Below is a small trained network, with its code and all its weights. Each question gives an input and a class and asks what happens when units are switched off, that is, made to give their printed mean instead of their output.

import numpy as np


def w(rows, s, z=0):
    codes = np.array(rows[::2]) - 128.0
    scale = np.full(codes.shape[1], s)
    scale[-1] = z or s
    return codes * scale


def norm(h):
    return h / np.sqrt((h * h).mean(-1, keepdims=True) + 1e-5)


def f(y):
    return np.maximum(y, 0)


def log_softmax(a):
    a = a - a.max(-1, keepdims=True)
    return a - np.log(np.exp(a).sum(-1, keepdims=True))


def net(x, mask):
    res = np.array(x, float).reshape(1, 4) / 4 @ E
    u = 0
    for l in range(3):
        y = f(norm(res) @ A[l][:, :-1].T + A[l][:, -1])
        res = res + np.where(mask[u : u + 8], y, B[l][:, -1]) @ B[l][:, :-1]
        u += 8
    return log_softmax(norm(res)[-1] @ U[:, :-1].T + U[:, -1])


A, B = {}, {}
E = w([
[242,63,125],'x0',
[127,127,128],'x1',
[146,142,3],'x2',
[60,35,87],'x3',
],0.0058)
A[0] = w([
[123,67,168,3],'0.n0',
[76,104,158,14],'0.n1',
[144,150,57,155],'0.n2',
[146,151,63,160],'0.n3',
[246,45,134,195],'0.n4',
[89,179,129,30],'0.n5',
[181,218,141,216],'0.n6',
[92,224,182,93],'0.n7',
],0.014,0.006)
B[0] = w([
[108,10,117,140],'0.n0',
[94,88,186,140],'0.n1',
[104,169,67,186],'0.n2',
[79,146,82,184],'0.n3',
[184,77,110,254],'0.n4',
[205,161,81,142],'0.n5',
[134,220,165,218],'0.n6',
[123,123,204,183],'0.n7',
],0.012,0.0097)
A[1] = w([
[98,174,172,91],'1.n0',
[195,204,193,117],'1.n1',
[3,105,81,40],'1.n2',
[223,136,223,2],'1.n3',
[190,73,167,204],'1.n4',
[235,103,230,31],'1.n5',
[106,95,209,201],'1.n6',
[180,94,188,71],'1.n7',
],0.011,0.0064)
B[1] = w([
[82,131,58,173],'1.n0',
[161,109,96,231],'1.n1',
[2,127,108,182],'1.n2',
[171,120,247,178],'1.n3',
[80,207,152,253],'1.n4',
[167,125,171,199],'1.n5',
[107,27,146,236],'1.n6',
[160,146,147,167],'1.n7',
],0.011,0.0057)
A[2] = w([
[6,196,181,159],'2.n0',
[129,145,150,166],'2.n1',
[142,131,178,36],'2.n2',
[11,80,102,191],'2.n3',
[155,133,37,103],'2.n4',
[141,231,72,78],'2.n5',
[84,174,125,27],'2.n6',
[121,91,195,3],'2.n7',
],0.015,0.005)
B[2] = w([
[2,178,141,254],'2.n0',
[120,141,98,164],'2.n1',
[102,177,165,154],'2.n2',
[192,76,126,254],'2.n3',
[78,126,143,199],'2.n4',
[250,133,113,210],'2.n5',
[100,208,93,150],'2.n6',
[176,155,94,165],'2.n7',
],0.012,0.0079)
U = w([
[62,197,246,89],'0',
[39,32,198,23],'1',
[212,148,218,250],'2',
[191,11,166,107],'3',
[121,253,104,155],'4',
[44,139,78,254],'5',
[252,185,66,27],'6',
[158,48,34,103],'7',
],0.029,0.0052)

Each question gives the input, the list of numbers given to net, and the class t.
The units are the neurons (one row each of A and B). Each row of codes is followed by its name. A weight is (code - 128) times the scale printed after its matrix; where a second scale follows, it is the last column's (A, B and U).
mask holds one flag per neuron, layer by layer. A switched-off neuron (its flag False) gives its mean, the last column of its row in B, instead of its output. The means were averaged over made-up inputs and are rounded, as every weight is.
A unit's drop is (log p(t) with every unit on - log p(t) with that unit switched off) / (log p(t) with every unit on - log p(t) with every unit switched off).
most important unit: the unit with the biggest drop
k most important neurons: the k neurons with the biggest drops, biggest first
drop of u: that unit's drop, to one decimal
input [1,-1,6,1], class 7: 2 most important neurons	(1.n4; 0.n6)
input [5,1,1,3], class 7: most important unit	0.n6
input [7,4,2,1], class 7: 2 most important neurons	(0.n4; 0.n6)
input [-4,5,-5,2], class 1: 3 most important neurons	(1.n6; 0.n6; 0.n4)
input [7,-5,6,1], class 7: 4 most important neurons	(0.n6; 2.n4; 0.n4; 0.n3)
input [5,7,5,1], class 7: 2 most important neurons	(0.n6; 2.n4)
input [4,-7,-6,3], class 3: 2 most important neurons	(0.n0; 0.n6)
input [-1,7,-1,5], class 1: 2 most important neurons	(0.n4; 2.n3)
input [-4,-2,-1,7], class 1: 2 most important neurons	(2.n3; 0.n2)
input [7,3,-3,1], class 3: 2 most important neurons	(0.n4; 0.n6)
input [-5,-4,-7,3], class 1: 2 most important neurons	(1.n6; 0.n6)
input [-5,8,-2,2], class 1: 2 most important neurons	(1.n6; 0.n4)
input [7,-3,6,2], class 7: 3 most important neurons	(0.n6; 2.n4; 2.n0)
input [1,-6,-8,8], class 3: most important unit	2.n3
input [-6,-4,-8,1], class 1: drop of 1.n6	0.6
input [8,6,3,2], class 7: drop of 0.n6	0.8
input [-4,7,-3,3], class 1: drop of 1.n6	0.2
